Here is a tiny trained network, its code and every weight. The questions are about switching its units off for an input and a target symbol, where a switched-off unit gives its printed mean instead of its output.

import numpy as np


def w(rows, s, z=0):
    codes = np.array(rows[::2]) - 128.0
    scale = np.full(codes.shape[1], s)
    scale[-1] = z or s
    return codes * scale


def softmax(a):
    e = np.exp(a - a.max(-1, keepdims=True))
    return e / e.sum(-1, keepdims=True)


def log_softmax(a):
    a = a - a.max(-1, keepdims=True)
    return a - np.log(np.exp(a).sum(-1, keepdims=True))


def net(x, mask):
    ids = ['αβγδεζθμξπσφω'.index(c) for c in x.split()]
    T = len(ids)
    res = E[ids] + P[:T]
    u = 0
    for l in range(2):
        r = res
        for j in range(3):
            rows = slice(3 * j, 3 * j + 3)
            q, k, v = (r @ M[l][rows].T for M in (Q, K, V))
            z = softmax(np.where(np.tri(T) > 0, q @ k.T / 3**0.5, -1e9)) @ v
            o = O[l][rows]
            res = res + np.where(mask[u + j], z, o[:, -1]) @ o[:, :-1]
        u += 3
    return log_softmax(res[-1] @ U[:, :-1].T + U[:, -1])


Q, K, V, O = {}, {}, {}, {}
E = w([
[5,165,116],'α',
[195,158,187],'β',
[212,157,186],'γ',
[196,144,193],'δ',
[89,195,72],'ε',
[209,166,179],'ζ',
[187,123,195],'θ',
[187,136,186],'μ',
[194,135,191],'ξ',
[234,190,174],'π',
[216,79,17],'σ',
[173,180,162],'φ',
[224,177,180],'ω',
],0.015)
P = w([
[114,254,161],'0',
[98,137,166],'1',
[95,128,145],'2',
[95,125,131],'3',
[98,119,122],'4',
[104,113,108],'5',
[108,115,98],'6',
[113,107,90],'7',
[116,105,86],'8',
[125,107,80],'9',
[129,98,67],'10',
],0.009)
Q[0] = w([
[159,232,157],'0.h0',
[40,82,118],'0.h0',
[181,130,126],'0.h0',
[146,105,147],'0.h1',
[96,133,209],'0.h1',
[59,32,64],'0.h1',
[85,134,150],'0.h2',
[215,101,164],'0.h2',
[114,2,251],'0.h2',
],0.013)
K[0] = w([
[114,214,232],'0.h0',
[201,134,56],'0.h0',
[86,103,159],'0.h0',
[138,125,122],'0.h1',
[187,114,189],'0.h1',
[35,178,210],'0.h1',
[174,87,113],'0.h2',
[77,131,241],'0.h2',
[22,4,161],'0.h2',
],0.011)
V[0] = w([
[78,204,109],'0.h0',
[63,166,152],'0.h0',
[117,122,15],'0.h0',
[151,190,254],'0.h1',
[80,169,157],'0.h1',
[188,67,240],'0.h1',
[193,210,183],'0.h2',
[188,164,78],'0.h2',
[148,138,204],'0.h2',
],0.0085)
O[0] = w([
[131,176,39,210],'0.h0',
[219,69,4,188],'0.h0',
[206,6,253,90],'0.h0',
[220,223,40,228],'0.h1',
[59,209,156,177],'0.h1',
[184,91,64,112],'0.h1',
[158,14,125,254],'0.h2',
[192,12,162,156],'0.h2',
[77,105,96,177],'0.h2',
],0.0054,0.0076)
Q[1] = w([
[179,35,90],'1.h0',
[188,167,177],'1.h0',
[163,135,175],'1.h0',
[166,5,112],'1.h1',
[229,104,69],'1.h1',
[171,199,82],'1.h1',
[184,202,104],'1.h2',
[76,101,171],'1.h2',
[205,129,22],'1.h2',
],0.013)
K[1] = w([
[131,20,159],'1.h0',
[207,173,137],'1.h0',
[201,197,123],'1.h0',
[71,227,64],'1.h1',
[61,151,104],'1.h1',
[60,106,254],'1.h1',
[144,54,73],'1.h2',
[81,159,191],'1.h2',
[211,119,99],'1.h2',
],0.0094)
V[1] = w([
[78,5,209],'1.h0',
[6,139,112],'1.h0',
[1,186,58],'1.h0',
[138,151,185],'1.h1',
[122,213,47],'1.h1',
[130,132,35],'1.h1',
[143,116,139],'1.h2',
[31,168,85],'1.h2',
[239,189,221],'1.h2',
],0.0079)
O[1] = w([
[54,162,159,6],'1.h0',
[217,162,177,118],'1.h0',
[198,155,133,174],'1.h0',
[119,142,164,105],'1.h1',
[176,239,83,230],'1.h1',
[182,100,43,190],'1.h1',
[147,161,102,121],'1.h2',
[103,44,102,137],'1.h2',
[66,254,117,145],'1.h2',
],0.0068,0.015)
U = w([
[171,121,139,18],'α',
[99,89,89,131],'β',
[155,107,127,47],'γ',
[126,95,109,109],'δ',
[136,97,110,75],'ε',
[171,132,149,24],'ζ',
[177,129,142,2],'θ',
[190,242,168,203],'μ',
[172,116,135,4],'ξ',
[221,2,58,185],'π',
[110,177,187,198],'σ',
[161,116,132,19],'φ',
[165,132,149,40],'ω',
],0.0083,0.0071)

Each question gives the input, a string of symbols that net reads in full, and the target symbol t.
The units are the heads (3 rows each of Q, K, V and O). Each row of codes is followed by its name. A weight is (code - 128) times the scale printed after its matrix; where a second scale follows, it is the last column's (O and U).
mask holds one flag per head, layer by layer. A switched-off head (its flag False) gives its mean, the last column of its rows in O, instead of its output. The means were averaged over made-up inputs and are rounded, as every weight is.
A unit's drop is (log p(t) with every unit on - log p(t) with that unit switched off) / (log p(t) with every unit on - log p(t) with every unit switched off).
The circuit of an input: a set's keep is (log p(t) with only the set's units on - log p(t) with every unit switched off) / (log p(t) with every unit on - log p(t) with every unit switched off). Starting from all 6 units, units are removed one at a time, each time the one whose removal leaves the highest keep (on an exact tie, the one counted first), for as long as the keep stays at least 0.8.
circuit, biggest first: the units of the circuit, biggest drop first
unit that matters most: the unit with the biggest drop
heads that matter: for each layer, one digit per head in row order, 1 if its drop is at least 0.15 and else 0, layers parted by /
drop of u: that unit's drop, to one decimal
input α α α μ π σ γ σ σ ω α, target μ: heads that matter	111 / 100
input φ π α α δ, target μ: unit that matters most	1.h2
input π ζ α, target μ: heads that matter	010 / 101
input α α ζ ε, target μ: circuit, biggest first	(1.h0; 0.h1)
input σ α α α δ ζ ζ α π π, target σ: heads that matter	110 / 111
input σ ζ ξ ξ β, target σ: heads that matter	110 / 110
input σ ζ θ ω, target σ: heads that matter	110 / 110
input α α α α α α α ω μ α γ, target μ: heads that matter	001 / 001
input α π α σ α α π β, target μ: heads that matter	111 / 001
input α β ω φ ζ φ δ, target μ: heads that matter	011 / 011
input β β μ μ ω α α α δ μ θ, target μ: heads that matter	001 / 001
input σ γ π ω π, target σ: circuit, biggest first	(0.h1; 1.h0; 0.h0; 1.h1)
input α π α, target π: circuit, biggest first	(1.h2; 0.h0)
input α α π α ε δ α β, target μ: circuit, biggest first	(1.h2; 0.h1)
input σ ε α φ α α β π α φ ε, target σ: unit that matters most	1.h0
input α θ π α α μ σ, target μ: circuit, biggest first	(0.h1; 1.h2)
input δ β α α ω α α, target π: heads that matter	010 / 001
input σ α α ζ π α α π φ α α, target σ: circuit, biggest first	(0.h0; 1.h0; 0.h1)
input σ ε ω α ω ζ ζ γ, target σ: drop of 0.h1	0.2
input α α α ζ θ, target μ: unit that matters most	0.h2
input ζ α α ω ζ ω α γ ω π μ, target μ: drop of 0.h2	0.7
input σ ω π β α π ξ, target σ: drop of 0.h1	0.1
input π σ ω α β ω β, target σ: drop of 0.h1	0.3
